Below are the code and all the weights of a small trained network. Each question names an input and a class and asks about switching units off, where a switched-off unit gives its printed mean instead of its output.

import numpy as np


def w(rows, s, z=0):
    codes = np.array(rows[::2]) - 128.0
    scale = np.full(codes.shape[1], s)
    scale[-1] = z or s
    return codes * scale


def f(y):
    return np.maximum(y, 0)


def log_softmax(a):
    a = a - a.max(-1, keepdims=True)
    return a - np.log(np.exp(a).sum(-1, keepdims=True))


def net(x, mask):
    res = np.array(x, float).reshape(1, 7) / 4 @ E
    y = f(res @ A[0][:, :-1].T + A[0][:, -1])
    res = res + np.where(mask, y, B[0][:, -1]) @ B[0][:, :-1]
    return log_softmax(res[-1] @ U[:, :-1].T + U[:, -1])


A, B = {}, {}
E = w([
[128,125,128,128,130,125],'x0',
[138,124,121,125,120,130],'x1',
[38,142,31,191,101,144],'x2',
[157,255,146,131,66,104],'x3',
[46,121,127,14,103,88],'x4',
[164,154,78,139,194,29],'x5',
[133,124,126,125,122,124],'x6',
],0.0091)
A[0] = w([
[150,91,100,206,123,101,205],'neuron 0',
[111,153,179,127,72,135,94],'neuron 1',
[123,11,106,124,79,165,146],'neuron 2',
[102,62,143,120,136,91,165],'neuron 3',
[74,115,123,82,124,106,237],'neuron 4',
[79,135,114,56,158,111,54],'neuron 5',
[137,128,75,155,190,9,130],'neuron 6',
[95,65,138,129,186,151,2],'neuron 7',
[160,122,198,95,168,110,30],'neuron 8',
[157,142,88,143,166,5,56],'neuron 9',
[129,138,122,133,148,115,236],'neuron 10',
[168,114,192,90,123,133,35],'neuron 11',
[144,197,153,118,97,93,43],'neuron 12',
[129,173,168,117,64,131,28],'neuron 13',
[155,110,122,102,180,172,115],'neuron 14',
[39,116,50,192,134,149,37],'neuron 15',
[81,157,76,158,75,138,60],'neuron 16',
[126,56,159,115,177,126,68],'neuron 17',
[126,93,156,121,61,159,207],'neuron 18',
[144,207,130,139,90,106,41],'neuron 19',
[96,147,117,34,140,83,202],'neuron 20',
[162,136,132,205,174,148,11],'neuron 21',
[76,111,149,99,89,80,25],'neuron 22',
[95,83,101,155,158,145,104],'neuron 23',
[100,81,158,162,56,173,105],'neuron 24',
],0.011,0.0086)
B[0] = w([
[176,187,188,121,86,175,248],'neuron 0',
[78,126,79,78,95,161,170],'neuron 1',
[123,147,60,101,132,145,227],'neuron 2',
[102,196,46,121,90,127,202],'neuron 3',
[199,158,162,192,133,136,249],'neuron 4',
[167,80,199,214,85,198,172],'neuron 5',
[75,114,157,64,161,194,250],'neuron 6',
[72,109,27,174,81,148,157],'neuron 7',
[120,59,106,70,61,28,165],'neuron 8',
[68,59,108,47,169,199,208],'neuron 9',
[141,206,132,90,85,102,230],'neuron 10',
[144,30,138,44,72,26,161],'neuron 11',
[57,114,43,177,32,157,167],'neuron 12',
[34,92,40,130,83,142,159],'neuron 13',
[96,177,107,138,49,131,165],'neuron 14',
[172,65,177,63,90,2,214],'neuron 15',
[157,56,142,40,70,55,180],'neuron 16',
[89,148,86,151,41,103,176],'neuron 17',
[130,164,160,86,219,152,227],'neuron 18',
[69,72,30,178,102,130,170],'neuron 19',
[172,155,195,187,101,178,254],'neuron 20',
[195,28,200,244,29,201,171],'neuron 21',
[212,47,199,212,54,220,152],'neuron 22',
[107,165,48,148,70,113,185],'neuron 23',
[95,118,208,71,153,192,199],'neuron 24',
],0.0087,0.0092)
U = w([
[151,179,133,127,120,122,255],'0',
[168,55,135,88,90,40,73],'1',
[86,139,60,173,87,135,53],'2',
[205,89,170,201,114,177,11],'3',
[75,100,155,76,187,182,76],'4',
[154,197,137,124,136,110,228],'5',
[166,203,130,125,142,113,216],'6',
[206,249,83,120,252,81,37],'7',
],0.012,0.013)

Each question gives the input, the list of numbers given to net, and the class t.
The units are the neurons (one row each of A and B). Each row of codes is followed by its name. A weight is (code - 128) times the scale printed after its matrix; where a second scale follows, it is the last column's (A, B and U).
mask holds one flag per neuron, in row order. A switched-off neuron (its flag False) gives its mean, the last column of its row in B, instead of its output. The means were averaged over made-up inputs and are rounded, as every weight is.
A unit's drop is (log p(t) with every unit on - log p(t) with that unit switched off) / (log p(t) with every unit on - log p(t) with every unit switched off).
The circuit of an input: a set's keep is (log p(t) with only the set's units on - log p(t) with every unit switched off) / (log p(t) with every unit on - log p(t) with every unit switched off). Starting from the 12 units with the biggest drops (on a tie, the unit counted first), units are removed one at a time, each time the one whose removal leaves the highest keep (on an exact tie, the one counted first), for as long as the keep stays at least 0.8.
units of the circuit, in order: the units of the circuit, biggest drop first
unit that matters most: the unit with the biggest drop
k most important neurons: the k neurons with the biggest drops, biggest first
drop when u is switched off: that unit's drop, to one decimal
input [-1,2,6,7,0,5,3], class 2: unit that matters most -> neuron 19
input [-1,2,1,-4,6,7,-4], class 4: 4 most important neurons -> [neuron 6; neuron 9; neuron 21; neuron 0]
input [-7,-1,6,-4,-7,-8,1], class 4: 4 most important neurons -> [neuron 24; neuron 18; neuron 4; neuron 20]
input [-3,-2,2,2,0,7,-5], class 4: units of the circuit, in order -> [neuron 9; neuron 6]
input [-2,7,1,-8,-4,7,6], class 2: units of the circuit, in order -> [neuron 23; neuron 7]
input [-4,7,-5,2,8,7,3], class 3: units of the circuit, in order -> [neuron 20; neuron 5]
input [-3,0,2,-4,6,-2,5], class 3: 4 most important neurons -> [neuron 5; neuron 22; neuron 4; neuron 20]
input [-7,7,7,8,-1,-2,-8], class 2: 2 most important neurons -> [neuron 19; neuron 12]
input [-4,-6,1,7,0,-6,-7], class 2: units of the circuit, in order -> [neuron 13; neuron 19]
input [6,-8,7,-7,-5,-8,-5], class 0: 2 most important neurons -> [neuron 15; neuron 24]
input [2,-5,-7,5,-3,2,-5], class 1: units of the circuit, in order -> [neuron 8; neuron 11]
input [-5,1,-8,-3,-3,7,5], class 1: 3 most important neurons -> [neuron 8; neuron 11; neuron 18]
input [-4,-1,7,-2,-1,-8,7], class 4: 2 most important neurons -> [neuron 24; neuron 18]
input [5,1,3,-8,-8,8,7], class 2: unit that matters most -> neuron 23
input [-3,0,4,6,8,8,7], class 3: units of the circuit, in order -> [neuron 20; neuron 5; neuron 22]
input [3,6,-5,-3,8,7,6], class 3: 4 most important neurons -> [neuron 20; neuron 5; neuron 4; neuron 22]
input [6,3,-7,4,-5,0,6], class 1: units of the circuit, in order -> [neuron 11; neuron 8]
input [-3,-3,-5,6,-5,1,-1], class 2: 2 most important neurons -> [neuron 12; neuron 19]
input [-4,0,6,-5,7,4,5], class 3: 3 most important neurons -> [neuron 5; neuron 20; neuron 4]
input [7,-4,-3,-3,-4,-8,-4], class 4: unit that matters most -> neuron 24
input [-4,4,-3,-3,4,7,-1], class 4: 2 most important neurons -> [neuron 9; neuron 6]
input [-4,5,8,7,7,-5,2], class 1: 2 most important neurons -> [neuron 16; neuron 15]
input [-4,-2,6,8,1,7,-1], class 2: 3 most important neurons -> [neuron 19; neuron 12; neuron 18]
input [-1,7,-8,3,2,-2,7], class 1: 2 most important neurons -> [neuron 11; neuron 8]
input [-4,-5,0,-8,-1,6,-2], class 2: drop when neuron 3 is switched off -> 0.1
input [-6,1,-7,-4,-5,-5,-5], class 1: drop when neuron 4 is switched off -> 0.1
input [-5,7,3,7,8,7,-3], class 3: drop when neuron 22 is switched off -> 0.2
input [7,-7,5,8,1,-8,-6], class 2: drop when neuron 9 is switched off -> 0.5
